Below is a small trained network, with its code and all its weights. Each question gives an input and a class and asks what happens when units are switched off, that is, made to give their printed mean instead of their output.

import numpy as np


def w(rows, s, z=0):
    codes = np.array(rows[::2]) - 128.0
    scale = np.full(codes.shape[1], s)
    scale[-1] = z or s
    return codes * scale


def norm(h):
    return h / np.sqrt((h * h).mean(-1, keepdims=True) + 1e-5)


def f(y):
    return y / 2 * (1 + np.tanh(0.7978845608 * (y + 0.044715 * y**3)))


def log_softmax(a):
    a = a - a.max(-1, keepdims=True)
    return a - np.log(np.exp(a).sum(-1, keepdims=True))


def net(x, mask):
    res = np.array(x, float).reshape(1, 2) / 4 @ E
    u = 0
    for l in range(2):
        y = f(norm(res) @ A[l][:, :-1].T + A[l][:, -1])
        res = res + np.where(mask[u : u + 6], y, B[l][:, -1]) @ B[l][:, :-1]
        u += 6
    return log_softmax(norm(res)[-1] @ U[:, :-1].T + U[:, -1])


A, B = {}, {}
E = w([
[151,105,106,133,125,91,163,187,253],'x0',
[96,22,155,97,132,79,103,32,113],'x1',
],0.0049)
A[0] = w([
[190,49,118,142,119,194,151,97,202,127],'0.n0',
[87,122,144,101,199,171,93,133,70,3],'0.n1',
[2,148,174,19,175,70,71,53,141,181],'0.n2',
[181,137,80,124,179,112,153,97,75,121],'0.n3',
[135,151,136,142,164,142,41,105,100,181],'0.n4',
[218,170,93,145,129,192,169,149,165,237],'0.n5',
],0.0045,0.00076)
B[0] = w([
[73,186,136,127,63,161,136,167,22,174],'0.n0',
[129,196,252,204,136,2,210,129,97,166],'0.n1',
[155,140,27,45,164,184,92,189,202,252],'0.n2',
[35,175,93,94,69,199,208,77,185,139],'0.n3',
[101,115,118,137,7,130,141,204,142,168],'0.n4',
[53,30,144,175,169,45,105,27,96,216],'0.n5',
],0.0044,0.0035)
A[1] = w([
[186,203,57,77,115,228,112,153,152,22],'1.n0',
[202,79,139,139,137,92,197,192,255,72],'1.n1',
[61,131,90,154,61,188,186,185,110,252],'1.n2',
[175,225,61,230,159,139,170,133,142,152],'1.n3',
[195,168,80,125,93,206,105,70,3,105],'1.n4',
[157,217,87,235,249,202,100,202,100,48],'1.n5',
],0.0047,0.002)
B[1] = w([
[129,120,153,202,144,84,136,94,88,130],'1.n0',
[109,208,177,162,86,169,172,126,86,253],'1.n1',
[146,79,124,136,191,82,117,58,127,212],'1.n2',
[175,74,119,103,107,140,97,107,102,214],'1.n3',
[128,182,149,193,67,154,207,215,215,211],'1.n4',
[77,80,83,2,154,126,80,113,164,208],'1.n5',
],0.0078,0.0036)
U = w([
[78,191,211,208,37,174,215,154,135,188],'0',
[99,56,45,15,151,151,61,127,155,189],'1',
[134,86,128,254,210,33,121,65,68,145],'2',
[181,119,183,147,138,122,64,194,79,4],'3',
],0.0087,0.0031)

Each question gives the input, the list of numbers given to net, and the class t.
The units are the neurons (one row each of A and B). Each row of codes is followed by its name. A weight is (code - 128) times the scale printed after its matrix; where a second scale follows, it is the last column's (A, B and U).
mask holds one flag per neuron, layer by layer. A switched-off neuron (its flag False) gives its mean, the last column of its row in B, instead of its output. The means were averaged over made-up inputs and are rounded, as every weight is.
A unit's drop is (log p(t) with every unit on - log p(t) with that unit switched off) / (log p(t) with every unit on - log p(t) with every unit switched off).
The circuit of an input: a set's keep is (log p(t) with only the set's units on - log p(t) with every unit switched off) / (log p(t) with every unit on - log p(t) with every unit switched off). Starting from all 12 units, units are removed one at a time, each time the one whose removal leaves the highest keep (on an exact tie, the one counted first), for as long as the keep stays at least 0.8.
units of the circuit, in order: the units of the circuit, biggest drop first
unit that matters most: the unit with the biggest drop
top k neurons: the k neurons with the biggest drops, biggest first
k most important neurons of layer l: the k neurons of layer l with the biggest drops, biggest first
drop when u is switched off: that unit's drop, to one decimal
input [-3,-6], class 1: units of the circuit, in order => (1.n5)
input [-3,2], class 2: units of the circuit, in order => (0.n5, 0.n2, 1.n0)
input [-1,3], class 2: units of the circuit, in order => (1.n0, 0.n2, 0.n5, 1.n5)
input [0,2], class 2: units of the circuit, in order => (1.n0, 0.n5, 0.n2)
input [-1,2], class 2: 2 most important neurons of layer 1 => (1.n0, 1.n4)
input [6,6], class 0: top 4 neurons => (1.n1, 0.n5, 1.n5, 1.n3)
input [-2,-3], class 2: top 2 neurons => (0.n2, 0.n5)
input [-1,-2], class 2: units of the circuit, in order => (0.n2, 1.n1)
input [-1,0], class 2: top 2 neurons => (1.n2, 1.n4)
input [-6,6], class 0: units of the circuit, in order => (1.n4, 0.n5)
input [6,-8], class 1: top 3 neurons => (1.n5, 1.n3, 1.n4)
input [-7,-8], class 1: top 3 neurons => (1.n5, 1.n1, 0.n0)
input [2,-2], class 2: top 4 neurons => (0.n5, 0.n2, 1.n5, 1.n4)
input [6,3], class 0: unit that matters most => 1.n1
input [1,3], class 2: 2 most important neurons of layer 1 => (1.n0, 1.n5)
input [2,-3], class 2: top 2 neurons => (0.n2, 0.n5)
input [0,-4], class 1: drop when 1.n5 is switched off => 0.1
input [5,-8], class 1: drop when 1.n5 is switched off => 1.8
input [-1,-3], class 2: drop when 0.n5 is switched off => 0.8
input [1,-1], class 2: units of the circuit, in order => (0.n5)
